How the points are linked:
q705 α q237
q705 γ q978
q705 φ q650
q705 ε q327
q705 σ q119
q705 δ q614
q238 α q668
q238 γ q237
q238 φ q543
q238 ε q698
q238 σ q664
q238 δ q694
q930 α q537
q930 γ q212
q930 φ q946
q930 ε q520
q930 σ q161
q930 δ q764
q261 α q948
q261 γ q698
q261 φ q825
q261 ε q135
q261 σ q212
q261 δ q579
q18 α q881
q18 γ q145
q18 φ q479
q18 ε q781
q18 σ q67
q18 δ q227
q713 α q978
q713 γ q8
q713 φ q670
q713 ε q258
q713 σ q378
q713 δ q12
q781 α q107
q781 γ q685
q781 φ q881
q781 ε q305
q781 σ q207
q781 δ q67
q967 α q207
q967 γ q479
q967 φ q67
q967 ε q15
q967 σ q785
q967 δ q107
q67 α q305
q67 γ q909
q67 φ q781
q67 ε q207
q67 σ q15
q67 δ q967
q520 α q145
q520 γ q562
q520 φ q537
q520 ε q61
q520 σ q887
q520 δ q161
q687 α q172
q687 γ q622
q687 φ q601
q687 ε q565
q687 σ q102
q687 δ q5
q562 α q930
q562 γ q184
q562 φ q736
q562 ε q764
q562 σ q816
q562 δ q898
q904 α q261
q904 γ q694
q904 φ q499
q904 ε q579
q904 σ q184
q904 δ q780
q694 α q698
q694 γ q327
q694 φ q238
q694 ε q664
q694 σ q857
q694 δ q388
q685 α q18
q685 γ q520
q685 φ q143
q685 ε q227
q685 σ q209
q685 δ q909
q959 α q119
q959 γ q378
q959 φ q614
q959 ε q789
q959 σ q358
q959 δ q237
q479 α q209
q479 γ q507
q479 φ q909
q479 ε q881
q479 σ q781
q479 δ q18
q143 α q479
q143 γ q537
q143 φ q887
q143 ε q18
q143 σ q227
q143 δ q685
q378 α q14
q378 γ q277
q378 φ q258
q378 ε q650
q378 σ q705
q378 δ q79
q593 α q756
q593 γ q949
q593 φ q638
q593 ε q337
q593 σ q296
q593 δ q191
q983 α q633
q983 γ q967
q983 φ q622
q983 ε q93
q983 σ q601
q983 δ q85
q107 α q15
q107 γ q18
q107 φ q967
q107 ε q785
q107 σ q622
q107 δ q305
q601 α q949
q601 γ q785
q601 φ q93
q601 ε q172
q601 σ q565
q601 δ q687
q305 α q785
q305 γ q227
q305 φ q107
q305 ε q622
q305 σ q983
q305 δ q207
q537 α q507
q537 γ q736
q537 φ q816
q537 ε q145
q537 σ q61
q537 δ q520
q327 α q358
q327 γ q338
q327 φ q237
q327 ε q673
q327 σ q543
q327 δ q119
q14 α q614
q14 γ q12
q14 φ q338
q14 ε q959
q14 σ q237
q14 δ q650
q902 α q593
q902 γ q601
q902 φ q102
q902 ε q191
q902 σ q906
q902 δ q695
q296 α q570
q296 γ q695
q296 φ q337
q296 ε q627
q296 σ q110
q296 δ q8
q209 α q67
q209 γ q887
q209 φ q227
q209 ε q967
q209 σ q107
q209 δ q881
q764 α q520
q764 γ q95
q764 φ q930
q764 ε q161
q764 σ q507
q764 δ q816
q79 α q650
q79 γ q670
q79 φ q378
q79 ε q705
q79 σ q614
q79 δ q338
q579 α q135
q579 γ q664
q579 φ q261
q579 ε q212
q579 σ q95
q579 δ q184
q816 α q161
q816 γ q408
q816 φ q764
q816 ε q507
q816 σ q145
q816 δ q537
q337 α q801
q337 γ q902
q337 φ q756
q337 ε q570
q337 σ q627
q337 δ q296
q93 α q5
q93 γ q15
q93 φ q633
q93 ε q949
q93 σ q172
q93 δ q601
q237 α q789
q237 γ q79
q237 φ q959
q237 ε q358
q237 σ q673
q237 δ q327
q5 α q565
q5 γ q983
q5 φ q687
q5 ε q102
q5 σ q902
q5 δ q949
q15 α q983
q15 γ q881
q15 φ q207
q15 ε q85
q15 σ q639
q15 δ q785
q909 α q227
q909 γ q161
q909 φ q685
q909 ε q209
q909 σ q881
q909 δ q479
q135 α q408
q135 γ q904
q135 φ q948
q135 ε q736
q135 σ q562
q135 δ q212
q543 α q388
q543 γ q959
q543 φ q673
q543 ε q668
q543 σ q698
q543 δ q238
q8 α q627
q8 γ q638
q8 φ q296
q8 ε q110
q8 σ q277
q8 δ q801
q110 α q713
q110 γ q756
q110 φ q627
q110 ε q12
q110 σ q165
q110 δ q277
q698 α q499
q698 γ q358
q698 φ q668
q698 ε q904
q698 σ q780
q698 δ q664
q785 α q85
q785 γ q781
q785 φ q15
q785 ε q639
q785 σ q633
q785 δ q622
q668 α q857
q668 γ q789
q668 φ q388
q668 ε q499
q668 σ q904
q668 δ q698
q898 α q764
q898 γ q948
q898 φ q562
q898 ε q816
q898 σ q537
q898 δ q946
q633 α q687
q633 γ q207
q633 φ q639
q633 ε q5
q633 σ q949
q633 δ q93
q978 α q79
q978 γ q627
q978 φ q165
q978 ε q338
q978 σ q14
q978 δ q258
q614 α q327
q614 γ q258
q614 φ q705
q614 ε q119
q614 σ q789
q614 δ q959
q664 α q904
q664 γ q673
q664 φ q698
q664 ε q780
q664 σ q825
q664 δ q857
q507 α q887
q507 γ q946
q507 φ q161
q507 ε q143
q507 σ q685
q507 δ q145
q145 α q143
q145 γ q930
q145 φ q507
q145 ε q685
q145 σ q909
q145 δ q61
q857 α q780
q857 γ q543
q857 φ q664
q857 ε q825
q857 σ q261
q857 δ q499
q172 α q902
q172 γ q639
q172 φ q949
q172 ε q695
q172 σ q638
q172 δ q565
q756 α q8
q756 γ q102
q756 φ q906
q756 ε q801
q756 σ q570
q756 δ q337
q165 α q378
q165 γ q570
q165 φ q12
q165 ε q79
q165 σ q338
q165 δ q978
q191 α q337
q191 γ q172
q191 φ q593
q191 ε q296
q191 σ q8
q191 δ q906
q887 α q909
q887 γ q816
q887 φ q61
q887 ε q479
q887 σ q18
q887 δ q143
q358 α q238
q358 γ q705
q358 φ q789
q358 ε q694
q358 σ q388
q358 δ q673
q161 α q61
q161 γ q898
q161 φ q520
q161 ε q887
q161 σ q143
q161 δ q507
q622 α q639
q622 γ q67
q622 φ q785
q622 ε q633
q622 σ q93
q622 δ q983
q670 α q165
q670 γ q296
q670 φ q277
q670 ε q978
q670 σ q258
q670 δ q713
q12 α q258
q12 γ q801
q12 φ q713
q12 ε q378
q12 σ q79
q12 δ q165
q639 α q601
q639 γ q305
q639 φ q85
q639 ε q687
q639 σ q5
q639 δ q633
q95 α q562
q95 γ q825
q95 φ q212
q95 ε q898
q95 σ q946
q95 δ q408
q638 α q906
q638 γ q5
q638 φ q695
q638 ε q756
q638 σ q337
q638 δ q593
q61 α q685
q61 γ q764
q61 φ q145
q61 ε q909
q61 σ q479
q61 δ q887
q277 α q12
q277 γ q337
q277 φ q110
q277 ε q165
q277 σ q978
q277 δ q670
q565 α q695
q565 γ q633
q565 φ q172
q565 ε q638
q565 σ q593
q565 δ q102
q338 α q705
q338 γ q713
q338 φ q79
q338 ε q614
q338 σ q959
q338 δ q14
q499 α q825
q499 γ q238
q499 φ q857
q499 ε q261
q499 σ q579
q499 δ q904
q212 α q736
q212 γ q780
q212 φ q135
q212 ε q562
q212 σ q898
q212 δ q95
q184 α q212
q184 γ q857
q184 φ q579
q184 ε q95
q184 σ q408
q184 δ q948
q650 α q959
q650 γ q165
q650 φ q14
q650 ε q237
q650 σ q327
q650 δ q705
q801 α q110
q801 γ q593
q801 φ q8
q801 ε q277
q801 σ q670
q801 δ q570
q949 α q102
q949 γ q85
q949 φ q5
q949 ε q902
q949 σ q695
q949 δ q172
q906 α q296
q906 γ q565
q906 φ q191
q906 ε q8
q906 σ q801
q906 δ q756
q627 α q670
q627 γ q906
q627 φ q570
q627 ε q713
q627 σ q12
q627 δ q110
q258 α q338
q258 γ q110
q258 φ q978
q258 ε q14
q258 σ q650
q258 δ q378
q570 α q277
q570 γ q191
q570 φ q801
q570 ε q670
q570 σ q713
q570 δ q627
q388 α q664
q388 γ q119
q388 φ q694
q388 ε q857
q388 σ q499
q388 δ q668
q736 α q946
q736 γ q579
q736 φ q408
q736 ε q930
q736 σ q764
q736 δ q562
q673 α q694
q673 γ q614
q673 φ q358
q673 ε q388
q673 σ q668
q673 δ q543
q119 α q673
q119 γ q14
q119 φ q327
q119 ε q543
q119 σ q238
q119 δ q789
q695 α q191
q695 γ q687
q695 φ q902
q695 ε q906
q695 σ q756
q695 δ q638
q948 α q95
q948 γ q499
q948 φ q184
q948 ε q408
q948 σ q736
q948 δ q135
q227 α q781
q227 γ q61
q227 φ q18
q227 ε q67
q227 σ q967
q227 δ q209
q946 α q816
q946 γ q135
q946 φ q898
q946 ε q537
q946 σ q520
q946 δ q930
q102 α q638
q102 γ q93
q102 φ q565
q102 ε q593
q102 σ q191
q102 δ q902
q207 α q622
q207 γ q209
q207 φ q305
q207 ε q983
q207 σ q85
q207 δ q15
q780 α q579
q780 γ q388
q780 φ q904
q780 ε q184
q780 σ q948
q780 δ q825
q789 α q543
q789 γ q650
q789 φ q119
q789 ε q238
q789 σ q694
q789 δ q358
q825 α q184
q825 γ q668
q825 φ q780
q825 ε q948
q825 σ q135
q825 δ q261
q408 α q898
q408 γ q261
q408 φ q95
q408 ε q946
q408 σ q930
q408 δ q736
q881 α q967
q881 γ q143
q881 φ q209
q881 ε q107
q881 σ q305
q881 δ q781
q85 α q93
q85 γ q107
q85 φ q983
q85 ε q601
q85 σ q687
q85 δ q639

The rows follow the links: the fewer symbols apart two points are, the more alike their rows tend to be.

Rows of some points; one shown again gets a slightly different row:
q12: -17 -17 27 15 -14 -27 -3 9 23 -7 26 -5 1 -9 21 -2 10 2 16 -38 19 -5 4 -19 -8 -34 -7 14 -2 -54 -12 15 -21 2 -9 -20 6 -24 8 -15 4 26 -3 -16 -22 9 -13 -6 -31 -30 39 0
q237: 12 34 17 -32 -26 -3 -37 -20 -3 34 -10 6 -32 -24 -37 16 -2 0 14 -23 7 -5 26 7 16 -7 20 3 3 -26 -9 -2 -15 40 -7 5 -20 8 16 -12 6 17 3 4 -11 -16 -1 -31 -12 -11 -25 0
q378: -13 -32 24 9 -2 -47 6 4 6 1 23 1 -37 -36 19 4 -14 -3 4 -36 11 14 -3 -4 -19 -4 10 -14 6 -45 -3 11 -5 2 3 -6 1 -21 4 -19 -3 31 -16 3 -37 5 4 -33 0 -28 13 1
q327: 15 37 20 -30 -32 5 -37 -19 -2 27 -14 4 -22 -13 -34 20 3 2 18 -24 9 -13 30 3 17 -15 17 6 4 -30 -14 -6 -15 44 -9 2 -17 6 15 -13 6 18 2 2 -7 -15 -2 -28 -16 -17 -25 1
q61: 17 24 -28 -15 11 37 0 -12 -20 8 -28 7 8 14 -25 4 -5 -1 -15 37 -16 -4 -2 17 11 29 8 -5 0 50 8 -14 12 -3 2 17 -7 27 -5 18 -1 -28 5 9 27 -11 11 14 21 31 -36 3
q102: -15 -35 6 39 30 -4 11 26 -1 -4 -2 -18 21 -9 26 -18 34 10 -3 3 4 12 -3 -25 -4 -18 -10 -22 0 3 -7 -7 8 -35 -12 -37 12 -33 -8 -19 15 9 18 -25 -14 13 11 -24 -8 -5 40 5
q258: -13 -33 27 12 -3 -45 8 9 10 -4 24 -5 -30 -31 23 1 -7 -1 11 -37 11 9 -1 -8 -19 -12 3 -9 4 -49 -3 14 -8 2 3 -9 4 -29 3 -20 0 32 -13 -3 -33 7 -1 -26 -7 -29 24 -1
q358: 22 37 28 -24 -22 6 -21 -7 14 1 -22 6 7 14 -16 23 7 8 31 -20 11 -31 28 -13 21 -31 1 14 2 -46 -18 -9 -6 53 -5 -9 -2 2 5 -13 7 21 -7 6 -6 -14 -7 -11 -17 -30 -7 5
q145: 19 17 -27 -17 14 27 4 -12 -22 9 -27 8 -1 7 -23 6 -10 -4 -17 37 -19 1 -3 20 7 35 6 -14 3 53 9 -16 20 -3 11 18 -5 24 -9 15 -5 -26 1 13 25 -12 12 8 26 27 -39 3
q705: 6 7 13 -23 -16 -26 -23 -15 -13 30 3 8 -58 -45 -25 12 -12 -7 3 -30 7 12 15 11 -2 11 30 -14 5 -22 -3 5 -12 21 -1 6 -19 1 15 -14 2 24 -4 3 -23 -10 8 -43 1 -10 -24 1
q479: 6 22 -18 5 1 44 5 4 5 -15 -17 -2 54 44 -4 -8 17 4 -3 34 -9 -17 -2 -3 17 -10 -20 21 -9 35 -2 -8 6 -6 -2 0 5 17 -7 16 -1 -29 12 -3 37 -1 -6 40 -6 20 2 2
q543: 19 20 30 -21 -11 1 -3 -4 23 -11 -17 6 13 23 1 24 0 10 32 -22 13 -28 23 -18 17 -31 -8 9 9 -52 -16 -7 5 49 1 -15 10 -6 -5 -13 5 26 -21 9 -12 -12 -8 -5 -11 -37 5 9
q949: -16 -14 8 37 5 15 -5 27 -2 1 -1 -24 40 3 13 -26 45 7 2 8 0 0 8 -22 2 -31 -18 -11 -3 3 -16 -10 -4 -28 -15 -31 9 -23 -3 -11 5 -5 32 -30 17 9 1 -11 -29 7 36 -3
q614: 7 17 13 -26 -18 -19 -31 -21 -11 33 -3 5 -50 -41 -32 16 -10 -6 3 -24 6 3 17 10 3 5 29 -8 3 -21 -5 0 -15 24 -6 5 -21 4 15 -13 7 19 0 2 -17 -10 6 -40 -3 -11 -25 1
q507: 21 9 -26 -12 20 21 15 -7 -20 5 -25 8 -7 2 -15 4 -14 -5 -18 37 -16 4 -6 20 3 39 6 -22 6 47 10 -16 23 -4 12 20 -1 22 -11 17 -5 -21 -6 19 21 -12 14 7 34 28 -38 2
q713: -18 -9 25 14 -19 -19 -13 9 21 -3 24 -7 10 -2 17 -6 14 4 20 -36 18 -7 6 -22 -2 -39 -8 21 -3 -47 -11 14 -24 2 -14 -20 4 -22 12 -15 6 23 6 -18 -19 15 -15 -5 -33 -27 37 -2
q670: -18 -1 24 13 -22 -12 -21 5 21 2 24 -6 14 -2 10 -7 16 3 18 -33 20 -4 6 -22 2 -42 -3 33 -10 -39 -12 17 -28 1 -18 -18 -3 -18 13 -13 8 20 14 -23 -17 14 -18 -2 -39 -21 37 2
q107: -17 -37 -23 27 32 -7 34 15 -4 -22 19 -3 10 1 30 -19 -2 -4 -26 23 -7 23 -30 2 -18 21 -12 -7 -3 36 15 4 12 -47 8 3 12 -9 -12 14 -5 -17 -2 -2 3 15 6 22 19 18 18 -4
q756: -16 -8 -14 9 19 -10 -28 -16 -13 30 8 0 -29 -37 -17 -7 2 -1 -10 -14 12 31 -13 -8 -4 11 26 12 -9 30 7 9 -14 -33 -28 -16 -20 -5 12 -12 30 12 23 -26 -35 10 12 -38 4 10 9 16
q593: -17 -32 -7 26 40 -19 -1 -1 -13 13 4 -7 -16 -35 9 -9 5 3 -11 -8 7 33 -15 -15 -12 10 14 -13 0 21 6 1 3 -42 -18 -25 -5 -19 -4 -16 25 15 14 -22 -38 15 19 -39 12 5 26 19
q978: -14 -27 29 16 -5 -42 5 11 15 -8 25 -3 -16 -24 27 -3 -1 2 11 -38 16 5 -1 -13 -17 -20 -1 -5 5 -54 -5 14 -10 2 -1 -14 7 -29 2 -20 0 30 -12 -6 -29 9 -5 -21 -13 -33 31 -1
q694: 19 7 26 -14 3 -7 15 -4 24 -22 -17 10 11 22 14 25 -13 11 27 -20 11 -24 9 -19 10 -16 -11 3 8 -50 -6 -1 12 41 10 -10 16 -9 -14 -12 4 31 -33 18 -22 -7 -5 -3 7 -44 10 15
q135: 15 38 4 -28 -42 17 -7 -8 11 -6 -2 10 10 30 -16 12 -13 -7 8 6 -11 -28 14 18 10 -2 -7 16 1 -16 -1 4 -7 43 14 26 -3 23 9 18 -24 -14 -14 20 33 -14 -16 35 -9 0 -32 -14

Each walk starts at a row. The symbols on each line, taken left to right, move it on to the next point.
Answer with the point's row; about right is enough.
new walk
-12 17 -9 1 -5 0 -45 -20 -2 35 16 0 -13 -24 -30 -6 9 -3 -2 -22 17 16 -1 -7 8 -12 23 36 -15 16 3 15 -30 -20 -32 -10 -26 6 18 -12 28 8 32 -28 -24 9 -2 -24 -17 8 7 10
ε φ δ ε σ -> -11 -27 21 4 0 -47 2 1 -1 9 19 2 -46 -43 12 7 -15 -3 4 -34 10 16 -1 1 -18 3 17 -18 8 -40 0 11 -6 4 2 -1 -2 -21 5 -20 -1 31 -14 4 -37 3 7 -35 5 -25 5 -1
ε φ α γ γ -> -18 7 20 7 -24 -4 -27 -2 18 4 22 -8 11 -2 -2 -9 19 4 15 -35 19 -7 8 -22 5 -41 -1 38 -11 -32 -12 16 -29 0 -23 -19 -6 -11 17 -14 9 17 19 -25 -15 13 -17 -4 -40 -16 30 3
new walk
-15 19 0 2 -20 2 -45 -15 5 27 16 -1 -2 -12 -25 -6 16 2 6 -26 19 6 4 -14 9 -25 14 45 -15 -3 -5 13 -34 -9 -32 -14 -23 1 22 -10 22 7 32 -30 -15 9 -12 -12 -33 0 14 7
δ ε σ ε φ -> -1 -15 15 -13 -5 -40 -10 -9 -8 21 12 5 -61 -50 -5 9 -16 -4 2 -32 8 17 3 7 -11 11 23 -19 6 -29 0 9 -8 9 0 6 -12 -11 10 -15 2 29 -8 3 -32 -3 8 -41 4 -16 -10 -1
ε φ δ ε -> 18 40 25 -28 -26 11 -26 -13 11 14 -19 5 -2 5 -24 18 6 11 29 -23 12 -26 32 -9 20 -26 3 8 4 -38 -17 -6 -10 52 -7 -4 -9 5 8 -13 8 17 -3 2 -5 -14 -4 -20 -18 -23 -10 4
new walk
10 27 -20 -4 1 46 -3 1 1 -8 -20 -2 46 46 -9 -7 14 1 -3 37 -9 -15 1 1 19 -2 -12 19 -6 39 -1 -12 5 -1 -4 6 3 23 -6 19 4 -30 14 -2 36 -1 -7 35 -2 25 -5 1
γ γ α σ α -> 16 29 -28 -13 8 38 -3 -10 -12 9 -24 5 18 21 -26 -2 2 0 -12 39 -14 -6 -1 13 15 20 3 3 -4 55 5 -12 10 -1 0 16 -6 28 -2 20 1 -30 10 3 30 -9 5 19 14 34 -32 1
γ δ α ε δ φ -> 14 31 -28 -12 2 44 -8 -7 -10 3 -22 2 29 31 -23 -2 6 0 -10 37 -14 -8 0 8 15 12 -2 10 -6 52 3 -14 8 -1 -4 12 -4 26 -2 18 0 -32 15 2 35 -7 -1 23 9 30 -23 1
new walk
-17 -39 2 33 38 -14 9 13 -6 4 2 -16 1 -25 21 -13 17 7 -7 -4 6 22 -8 -21 -13 -2 -1 -20 -1 10 -1 -3 6 -43 -13 -31 8 -26 -9 -19 21 14 12 -22 -26 15 16 -35 5 -5 40 11
δ σ α δ γ α -> -16 2 -16 3 12 -6 -33 -22 -12 32 10 0 -24 -31 -24 -6 4 -1 -9 -18 15 28 -8 -8 1 3 25 20 -10 26 7 10 -19 -32 -29 -11 -25 0 15 -13 30 9 27 -30 -34 12 8 -34 -3 12 5 14
γ σ δ α δ -> -18 19 -5 1 -14 4 -46 -20 -1 30 16 1 -9 -16 -27 -10 13 0 6 -26 15 13 3 -12 10 -17 19 38 -15 9 -2 13 -34 -13 -33 -12 -27 4 25 -8 24 7 32 -32 -18 14 -6 -19 -28 5 10 9
new walk
7 27 13 -28 -26 -9 -36 -21 -8 35 -4 9 -45 -31 -33 16 -7 -1 10 -24 5 1 23 9 9 -2 25 -2 4 -23 -9 -1 -16 32 -9 8 -24 4 15 -14 6 17 3 1 -12 -12 5 -39 -10 -10 -29 -1
γ φ γ -> -16 14 14 6 -25 0 -35 -8 15 13 21 -7 10 -3 -9 -10 17 2 15 -30 20 0 9 -19 8 -39 5 42 -15 -23 -8 15 -33 -4 -26 -14 -12 -6 22 -13 15 13 23 -29 -16 13 -17 -7 -41 -8 25 5
α σ σ γ φ γ γ -> -15 -23 -13 18 33 -17 -11 -7 -16 21 3 0 -22 -39 -1 -9 5 0 -12 -10 10 34 -14 -13 -9 13 20 -7 -4 24 9 4 -1 -42 -23 -22 -9 -14 -1 -16 29 16 17 -23 -39 12 17 -41 11 4 20 18
new walk
20 -1 22 -16 12 -16 19 -4 22 -24 -13 10 0 18 17 28 -19 9 24 -17 12 -19 6 -17 2 -11 -9 4 12 -44 -2 -2 19 40 12 -8 17 -5 -15 -9 4 34 -39 22 -29 -9 -3 -3 16 -41 10 16
δ γ φ -> 15 42 20 -30 -29 7 -35 -16 6 21 -18 7 -10 -4 -32 19 5 5 24 -23 9 -20 32 -5 21 -21 13 8 3 -33 -17 -4 -14 47 -10 0 -12 9 12 -11 6 18 2 3 -2 -13 -3 -20 -20 -19 -21 3
φ φ γ δ -> -8 -21 15 -5 -1 -48 -4 -4 -5 15 16 2 -55 -47 4 8 -18 -5 1 -36 7 18 3 5 -15 10 18 -19 9 -34 3 8 -8 5 3 4 -8 -15 7 -15 0 29 -14 4 -34 -1 7 -39 9 -22 -1 0
new walk
18 30 27 -20 -16 4 -12 -5 19 -5 -20 5 12 17 -7 21 6 8 31 -18 10 -30 23 -17 18 -29 -1 9 4 -48 -15 -7 -1 50 -2 -11 4 -4 0 -14 6 21 -13 12 -7 -12 -9 -9 -15 -32 1 8
ε γ ε ε -> 17 -6 19 -15 14 -22 24 -8 19 -24 -12 16 -4 13 23 27 -29 9 20 -17 10 -14 -2 -10 -1 0 -4 2 13 -41 2 1 22 33 14 -2 17 -5 -16 -10 2 32 -41 28 -32 -5 1 0 23 -41 5 12
γ δ α ε δ φ -> 18 -7 13 -18 17 -26 27 -8 17 -23 -11 17 -12 11 20 27 -33 7 16 -16 7 -8 -5 -6 -5 7 0 3 14 -34 9 2 21 31 14 1 12 -1 -17 -5 1 28 -45 28 -34 -10 3 0 30 -37 -3 15
new walk
4 15 -16 10 4 39 10 8 6 -22 -12 -4 60 47 4 -11 16 2 3 33 -7 -17 -2 -8 12 -9 -22 19 -6 32 -1 -7 8 -8 -1 -3 14 10 -10 16 -1 -30 9 -6 32 4 -7 42 -7 18 12 1
α σ σ γ φ γ γ -> 19 2 -24 -11 23 12 21 -4 -19 0 -24 7 -13 -1 -8 5 -15 -3 -18 33 -17 6 -8 24 -2 40 7 -31 8 41 14 -16 29 -3 14 20 2 16 -15 16 -8 -20 -11 23 17 -11 17 6 38 24 -35 -1
ε α σ -> -7 -16 -11 27 21 16 30 21 11 -36 2 -7 51 38 31 -16 12 3 -6 26 -7 -7 -17 -11 -2 -6 -26 7 -5 23 2 -2 15 -28 9 -6 22 -1 -18 14 -3 -19 1 -2 17 10 -5 39 2 10 27 0
new walk
18 -5 8 -23 16 -26 23 -13 13 -19 -7 19 -23 4 15 31 -42 5 11 -17 8 -3 -12 -1 -7 15 4 3 10 -26 11 6 21 26 17 10 9 1 -15 -5 4 25 -45 31 -34 -7 4 1 35 -32 -6 15
δ ε γ α -> 18 -3 1 -25 15 -26 22 -19 8 -16 -6 24 -29 0 7 29 -45 3 6 -14 4 0 -13 6 -6 24 9 2 8 -20 17 5 18 27 20 16 6 7 -12 2 0 24 -45 32 -33 -7 3 2 38 -25 -15 14
σ α γ δ φ -> 20 1 -4 -26 8 -25 16 -22 9 -9 -3 24 -38 -3 0 31 -49 -3 5 -13 5 1 -14 11 -5 29 15 5 9 -12 20 8 15 26 14 20 1 14 -9 1 -1 17 -42 34 -30 -7 2 5 37 -19 -24 14
